Table B holds the same points as the rows below and some others, measured another way and shuffled. Each row below is followed by which row of B it is.
B:
0: [ 408   50 -146  -32  -93  365   41 -513  -19 -536  -18 -177   27  475
 -152 -210   38  -11 -287  -44  -10   63 -226  282   96 -274  101 -109
 -187 -268]
1: [ 128   -5  -99  -19  -90   55   73 -156  -40  111  -47  -58  125  -31
  -51   37  -71   44  -55   49 -104    4  -59  153  -54   34  -96   41
  -62  179]
2: [ 111  228   64  128  428  -31  135 -198  331 -222  311 -229  -25   91
  -78 -381  317  401   49 -264 -287    6 -129 -198  296  -39  349  -54
 -139  -16]
3: [-142 -460 -272  191   93  291    7 -418  101 -338  244  -48 -333 -386
 -249 -550  -88  320  -44  449 -187   35 -323 -173 -339  264  -65 -117
   41  180]
4: [  77  563  598  258  163 -420   31  770  -91  413  210 -216  379  101
  227  623  663 -239  228 -593  256  303  365 -319  613 -263   21  287
 -389  227]
5: [  97  -33    4  121   38  166  -53 -117  -58 -145   31 -101   -2   13
  -98  -90  112  121  -93   34  -21   19 -131   16   98  -92    3   43
  -76   -6]
6: [ -48   97  133    9   -8  114  -34   63 -117  200   36 -138  107   81
   44  148   35  -23   29 -114  -28  -65    4  -58   14 -124  -25   88
  -42   37]
7: [ 212  498  353 -129 -173 -196  125  363 -171  178  -40 -197  593  522
  139  733  152 -529   79 -428  207  280  298  135  269 -330 -156  178
 -301   49]
8: [-167  -11 -144 -315 -179  160  283 -313   63  278  190 -157  106  130
   62   30 -418 -211  141   31 -245  -26    2   -1 -623  129 -143 -118
  -10  242]
9: [ 141  111 -116  -36 -138  101  379 -316  162   94  451 -233  -83  127
  108 -135   80 -252   71 -164  -41  258   21 -143 -366   69    5 -192
 -370  329]
10: [ -52   96  211    0   -4  241 -140   83 -209   56  -26 -160  115  240
   20  187   54  -65  -24 -136   51  -93  -24  -42   90 -280   -3  103
  -20 -164]
11: [ -44   40  -11  116  200   64  238 -218  268 -130  510 -239 -173  -25
  -17 -351  193   87  135 -107 -153  177  -72 -355 -138   84  143 -145
 -228  198]
12: [-231 -350 -190  156  189  277   62 -380  181 -208  388 -120 -369 -324
 -158 -581  -41  326   55  287 -240  -10 -269 -327 -368  239   43 -144
   19  174]
13: [-197 -123   53   28   46   88 -143   85 -153  181 -112  -22  117 -179
  -83  107 -141  171   30  164 -116 -154  -73   -5  -41   21 -146  162
  158   79]
14: [  18 -105  -59   18 -167  349  -25 -214 -164   80   70 -125 -101   49
   11  -52  -50  -62  -93   55   19  -64 -111   -7 -231  -85  -63  -28
  -81   39]
15: [ 101  -31   29  162  -56  366  -13 -205  -86 -180  262 -209 -211  151
    2 -178  236  -83  -91  -68  122   97 -125 -172  -55 -193   59  -81
 -245  -54]
16: [-342 -162   38  -80 -105  151  -67   95 -205  494  -29  -40   74 -220
   46  202 -292  -19  120  160 -107 -191    1  -85 -375   94 -235  113
  161  222]
17: [  14   84   54 -135 -160   47   17   39 -175  268 -143  -75  301  124
   24  335 -159 -128    0  -33  -46  -58   45  181  -62  -79 -175  125
    1  100]
18: [ 205   86 -211 -191 -181 -149  251 -207   42  320 -150    2  336  -68
  -30  171 -267   16  -16   61 -235   14   21  370 -169  193 -200   55
  -41  390]
19: [   9   51  119  -10   23  179  -59  -37  -95 -211    0 -149  166  265
  -83  106   -1  -56  -34  -38    6   35  -67   20   81 -212  -35   59
  -41 -145]
20: [  49   16  129  397  124 -121   24  226   13  151  302 -105 -120 -372
   24  -46  479  114   71  -63  105  231   25 -328  192   85  -11   89
 -281  381]
21: [-125 -108  139  184   77  300 -135    0 -115 -166  191 -170 -137   28
  -49 -102  162   27  -12   26   75   20 -118 -255    1 -163    8   20
  -67  -88]
22: [ 317   57  -42  188  -35  142   85 -212   12 -211  179 -154  -72   96
  -43 -151  300   -5 -139  -92   70  198 -100   -1  132 -104   55  -50
 -313   79]
23: [-151   60  240 -270 -553  409  -65  183 -528  297  -73 -191  307  540
  189  736 -290 -835   17  -83  351   72  186   77 -422 -396 -395   89
 -122  -86]
24: [ 189  222  -29 -108  -47  175  248 -319  112   13  272 -246   19  348
   80 -102   74 -134   -2 -274  -98   77  -23  -17 -134 -123  124 -135
 -266   46]
25: [  96   38   41  201   12   84  102  -41   20   -7  314 -173 -115  -46
   26 -103  304  -39   15  -94   72  201  -21 -220   -6  -22   17  -29
 -293  208]
26: [  86  -68  -62   34 -146  219  -10 -163 -138   80  -10  -88    0   -1
  -24    7  -18  -18  -91   61    2  -22  -93   75 -114  -51  -91   20
  -87   91]
27: [-141  -86  -12  -19    4   65  -19  -18  -73  201  -23  -52  111 -142
  -50   64 -151  110   51  119 -150  -98  -55    2 -138   79 -132   91
   85  163]
28: [-185  -90   90  149   15  323   44  -81  -16   22  464 -240 -280   -8
   66 -187  171 -116  101  -47   62  103  -55 -435 -287  -46   29 -105
 -201  101]
29: [ -89  -73   91  339  218  198  -52  -14   31   72  395 -182 -354 -257
   35 -338  396  258   42  -73  -12  -11 -123 -448   41   -4  170  -16
 -172  136]
30: [-199 -119  121  139  117  176 -148   72 -112   -8   81 -105  -31 -110
  -74  -23   47  141   37   90  -37  -58  -98 -193    0  -50  -51   95
   52   -1]
31: [  49  -88    5   85 -108  315 -100 -118 -194  -13   19 -117  -62   60
  -22  -11   42  -23 -111   38   71  -33 -114   -5  -63 -147  -54   28
  -84  -30]
32: [  56 -321 -209  168   66  450  -65 -504   33 -569  170 -118 -303  -19
 -246 -533   22  249 -184  277  -84   17 -363  -56 -125  -18   56 -135
  -40 -121]
33: [ -29   97   65 -143  -18   83  -12  -26  -91  116 -105 -104  269  183
  -26  195 -162   -5   17  -52 -129 -105  -17  125  -10 -111  -69   98
   56  -22]
34: [ 370  180  134  213 -111 -128   43  168 -121 -180   -1  -98  265  120
  -52  308  361 -218  -99 -116  256  378   77  111  380 -158 -143  126
 -359  144]
35: [ -37  -39   67  168  -26  172   23   -9  -60   63  275 -167 -131  -62
   36  -45  193  -73   36  -39   79  117  -31 -241 -102  -40  -34  -13
 -199  159]
36: [ 190  503  474  128  -48 -261  100  542 -128  111  171 -237  433  372
  162  649  488 -496  128 -493  339  432  324 -133  441 -335  -86  183
 -447  120]
37: [   4  -71   33   94   32   97 -108    2 -118    4  -92  -50   91  -93
 -105   40   11  158  -62  106  -53  -59 -103   48   90  -33  -82  120
   37   42]
38: [ 672  273 -113  284   94 -443  245  -74  213 -155  -20  -20  261 -161
 -140  -33  480  256 -148 -136  -51  362   -4  284  605  117   40   98
 -385  406]
39: [ -20  113  243 -162 -292  325 -163  138 -420   41 -195 -162  324  515
   53  539 -141 -456  -76 -108  224  -26   60  156  -35 -427 -214  144
  -41 -252]
40: [  -3  -41   63  127   44  269  -39 -124  -48 -207  206 -181 -104  112
  -51 -135  145    0  -38  -19   39   62 -113 -166   -9 -147   36  -26
 -134  -61]
41: [-157 -477 -122  408  249  124  -85 -154  120 -603  284  -27 -271 -488
 -350 -489  146  354   -8  492  -55  238 -298 -297  -36  244 -102  -16
  -10  167]
42: [ 139  119  -51  120   -8 -380  254  121  107  472   99  -13  193 -406
   47  142  142   88  118  -34 -122  180  114    6   26  301 -139  110
 -195  643]
43: [-103  -71  -55  -96  -75   99   12  -90  -89  226  -67  -47  141  -71
  -38   96 -238   45   29  116 -159 -115  -57   86 -214   65 -154   70
   86  157]
44: [  -9 -198 -181  -17 -122   94   91 -215  -20  -31   21  -30   61 -154
 -133  -40 -213    6  -19  278 -106   86 -108   92 -281  167 -217   -6
   -8  251]
45: [ 129 -131 -126  -70 -417   32   56  -21 -268  160 -209   31  291  -62
  -65  399 -254 -314  -92  260  118  174   35  330 -236   75 -446  112
  -85  315]
46: [ -74   25  -79 -124   -4   26  170 -162   75  277  104 -103  100  -61
   10  -18 -186   65  100    3 -245  -63  -21   -6 -259  133  -55  -11
   10  253]
47: [ -67 -109   50   69   23  187 -167   -8 -166  -25  -93  -62   63  -42
 -108   41  -37  132  -59  128  -39  -97 -120   23   41  -84  -85  121
   79  -40]
48: [ -46 -148  -71   34 -111 -230   41  138  -90  192 -165   83  322 -374
 -144  292 -193   16   59  310  -70  145   25  177  -78  265 -390  191
   47  445]
49: [  93  241  330  -42 -247  127  -24  263 -299 -138   26 -219  364  563
   62  585  124 -624  -12 -235  358  308  166   23  114 -424 -211  107
 -278 -141]
50: [ 171   17  -51   16   47  -76  -97  -30  -89   92 -350   41  302 -122
 -156  119  -76  337 -124  103 -191 -158 -107  344  275   15  -88  206
  125   81]
51: [   6  -37  -66  -83 -135   69   22  -69 -134  315 -130  -25  166  -89
   -8  145 -192   32  -24   92 -127 -109  -30  163 -153   56 -167   96
   42  204]
52: [  45   -6 -100  -61  -85  -91   93  -50  -39  303 -109   -4  214 -181
  -41  140 -157   78   11   93 -168  -28   -7  177  -96  152 -172  104
   15  323]
53: [-220 -524  -67  328  113  235 -298  -35 -161 -421  -40   51 -161 -460
 -339 -236  -26  325  -89  568    3   22 -294 -114  -11  118 -220  115
  164   35]
54: [  50   16  118  319  111    6   35   96   23  -14  331 -151 -122 -184
    7  -92  410   41   50  -81   94  218  -17 -309  127   -3   23   27
 -280  231]
55: [-357 -147  218  -11  -95  172 -209  294 -328  199  -82  -63  182  -44
  -21  385 -189 -166   94  161   86  -56   37 -101 -165  -94 -297  194
  138   19]
56: [ -60  -90  -44 -101 -135  533   31 -380  -90 -186  233 -237 -158  352
   -1 -171 -120 -188  -60    0   -5  -36 -149 -105 -379 -199   20 -157
 -100 -172]
57: [ -55   61  -31  -16  148 -162   63   11   73  418  -57  -21  177 -284
  -21   17  -78  343   97    3 -320 -169  -22   37   16  189  -18  133
  102  305]
58: [-172 -101  124   41   44  317 -158  -27 -153 -118   52 -144   -6  111
  -74   -8  -32   26  -12   61   -3  -87 -123 -123  -56 -174  -34   58
   52 -159]
59: [ 172   65 -160  -89 -161  -32  247 -224   53  238   57  -76  142  -32
   14   42 -104  -51    3  -13 -137   80    4  157 -210  135 -117  -22
 -152  354]
60: [  -6   63   61  194   47  -38  201   31  108  127  438 -184 -109 -151
   66  -76  292  -75  138 -112   25  261   50 -335  -95   90    3  -45
 -311  360]
61: [ -83  -17  -98 -148 -110   31  170 -138    5  319   55  -76  137  -71
   20   84 -246  -47   89   60 -192  -24    3   49 -332  144 -152    6
   -7  299]
62: [ -50  199  175 -111  -75  115   76   65  -93  236  129 -203  178  276
  123  257    1 -240   92 -228    2   14   90  -86 -100 -175  -38   43
 -131   32]
63: [-268   15   97  -72  143  -70  -39  144  -36  390  -78  -46  225 -184
  -25  154 -193  229  152   34 -271 -208   -2  -38  -56   98  -90  170
  205  174]
64: [-148  153   70 -205  -39 -127  169   93    8  409   24  -98  340   28
   65  308 -236 -110  196  -72 -190  -10  122   20 -210   92 -166   94
   18  280]
65: [ -50  -46  101  215   91  163  -23    5  -22  -72  274 -167 -134  -65
  -22 -120  245   43   27  -23   45  107  -71 -272   15  -64   24    9
 -163   72]
66: [ 152   20   57  196   65  107  -32  -52  -33 -179   99 -131   -8   22
  -79  -74  250   88  -80  -37   44  108  -95  -55  201 -113   26   45
 -167   21]
67: [ -62 -115  -27  -55  -93  235 -117  -99 -197   94 -160  -47  103   12
  -73   88 -203   50  -69  145  -77 -160 -111  136 -125  -59 -139   94
  107  -14]
68: [ 193  -15  -95   -9  -68   -6  -44 -104 -112   65 -297   23  259  -71
 -130  124 -114  175 -139  129 -123  -84  -99  348  135   18 -143  152
   52  113]
69: [-126  121  238  -16 -117  313   20   75 -169  140  313 -279  -28  322
  165  180  126 -380   81 -245  164   82   74 -290 -200 -276  -18  -28
 -227  -39]
70: [   1  149   21 -147 -140  -66  192   20  -29  345   44 -107  274   82
   77  287 -144 -204  105  -92  -87   67  111   73 -187   38 -163   54
  -95  282]
71: [ 141  -55 -100  -55 -162  353   49 -347  -70 -219   68 -157  -10  271
  -69  -91  -79 -128 -134   38    3   47 -137  105 -182 -143  -40  -78
 -129  -71]

[  84   27 -165  313   45 -368  192   73 -156  306  117   18  119  165
 -287 -215  -24   40  718  -67 -220 -211 -377  325 -218   34  113 -132
  -19   38   45]  0
[ -47 -101    4  149   33 -109   20  -35 -177  -10  -81  -59   68   86
  -78  -52  108   23  125  -33 -119 -106 -111  104  -98   64   38    5
  -95   18   57]  24
[-102  -72  -12  -42  -11   97  -69   22  -72  -20  -10  -26    0   19
   44   47  103   32   59  -75  -22    1   -1  -45   29  -48  -26   37
   -7  -25    4]  62
[   2  -19   34  -82 -137  259  -24 -103 -111  120  142  228  -54 -133
  -61  125  164 -128   81 -141  166   69    9 -176   64 -127  -43    9
  -54 -108  -74]  63
[  57  -41   35  141  -43   -5   43 -203 -219   13  -84  149   38  -10
 -142  -18  185 -142  -26  -14   19  -49 -113    5 -119   23   24   -9
 -185  -69   -2]  59
[-196  -71  -84 -162  -62  155 -140 -116   41   11   96  157   18 -193
 -120  165  176  -72  -24 -176  166  -97 -109 -192  144 -136  -54  -82
  -42 -103 -135]  57
[-160  287 -299 -392   93   48 -275   27  429 -337 -264  -95 -143  175
  330   90  -78   85 -291  198  -42  174 -135 -117  136 -277 -220  143
   77  -68  -67]  45
[-118   76 -320 -299  214  -43 -324  116  354 -178 -315  -91  256    4
  395  -85  -36   72 -428  133  192   29   96  -26  131 -101    8 -117
   42 -229   83]  20
[-121  -83  -35  -69   49  -30  -57  195   23   52   64 -145   95   75
  118  -24  -11  154  276  -81   -8  -12   20   59   65  -19   29   -4
   70    2  115]  21
[ -28  -25  122  -59  -71  -67   70   67   -2   71  218  -12   10   82
  -62   52    5   78  445  -77   97   42 -103   31   49  -15   14   59
  -17   51  140]  47
[ -77  -19  -91  -92  -44  147 -112 -151  -16    5  -19  187   26 -144
  -58   93  171 -121 -132  -89  150  -37  -63 -149   60 -111  -36  -65
  -85 -143 -105]  48
[ -62   14   14  -80  -73   58  -12  -46  -12    5   97   68  -61   16
  -64   98   78  -12  185  -63   45   32 -123  -64   44  -91  -57   55
  -39   -8  -13]  17
[  84 -117   85   81   66 -159   23   22 -115   33  -91  -23  282   40
   81 -139   64    9   10   30  180  -15   90  125  -67  151  163  -64
 -134  -99  257]  54
[ -92   16  -84 -175   14   64 -104  137  109   17   45  -52   28   37
  156   31   -8   90  149  -49   62   73   21  -34  104 -107  -28   20
   78  -55   50]  30
[-163  -11   91 -281 -108  326 -140    1   46 -155   49  -12 -182    1
  167  231  100   34  -76  -67   75  188   97 -245  177 -164 -152  196
   25   -7  -28]  16
[   2  -89   87   74  -78  122   11 -172 -226   -3  -32  134   -4  -47
  -93   57  209 -120  -52  -71   48   -9  -20  -74  -51    5   -4   31
 -148  -60  -13]  70
[ -52  -18  -50   -5  104 -184  -21  173   41  -34  -71 -203  110  199
  149  -99  -54  170  223   44  -73    1  -44  165  -22   34   41   38
   21   24  184]  15
[ 104   27  -19  107  -21  -97  105   60 -118  188   92   54   56  101
  -55  -93   10    6  410  -32  -23   16 -104  129  -97   -7   55   -9
  -21  -23   94]  19
[  17   10   82  -18 -110   62   45 -106  -92   38  102  130  -53    5
 -106   83  113  -69  177  -56   84   48 -107  -62   -2  -58  -28   60
  -92  -25   15]  51
[-121  -20   25  -60  -61   10   31  145  -12   90  224  -80  -91  112
  -40   76   -7  136  528 -129  -84   23 -127   24   59  -84  -47   86
   80   94   38]  39
[ -95   -4  -21   -4   70 -250   25  188   64  -32   32 -234   47  246
   48  -63  -85  214  430   16 -136  -23 -164  186  -16   20   13   69
   32  109  175]  32
[ -21  -20   50  -13 -104  136   15  -77 -129   60   94  119  -77  -19
  -81   91  134  -61  158 -102   35   35  -68  -86    9  -80  -43   55
  -57  -26  -36]  43
[  39  -69   41   69   85  -61  -40   -9 -125 -130 -259  -98  138  123
  183 -105   86   19 -197  101    2   42   98   88  -92  100   59   54
 -120  -63  179]  11
[ -29   13   15  -28  -79   36   28  -22  -52   78  138   84  -55   25
  -95   71   69  -13  298  -85   21   20 -134  -28   16  -81  -33   39
  -27   -1   -5]  33
[-190   79 -135 -230   60    6 -159  146  218 -170  -72 -185  -74  166
  213   61  -55  170   80   33  -92   77  -79  -19  109 -147 -119  114
   95   29   27]  14
[-172  139 -370 -205  230 -261 -223  174  386 -179 -247 -217  149  183
  251 -107 -133  188  -52  143  -66  -50 -177  121   62 -110  -36  -57
   86  -68   67]  22
[-170  -45    6  -96  -80   63  -14   48    0   71  226    3  -74    1
 -115  132   57   69  391 -169  -12  -36 -154  -63   99 -110  -62   34
   41   49  -37]  67
[-220  -27  -50 -135  -48 -121  -31  -25  138   24  233   33   12  -38
 -233  141   42   58  387 -149   90 -143 -324  -38  126  -92  -41  -54
  -19   38  -33]  68
[ 227  -19   54  274   47  -42   65 -153 -338  -61 -359   47  101  142
   96 -187  162 -130 -263  154  -82   60   77  132 -269  127   82   58
 -220 -108  135]  9
[-153   40  -72 -230   25   30 -135   93  185 -106    9  -91  -16   69
  149   81  -15  113   74   -6   52   69  -47  -61  135 -115  -73   68
   52  -15   48]  6
[   3  -25   58   43  -52  -79   57  -84  -91   34   62   70   32   37
 -132   19   89  -31  209  -36   58  -26 -153   33  -37    6   20   13
 -114  -10   66]  1
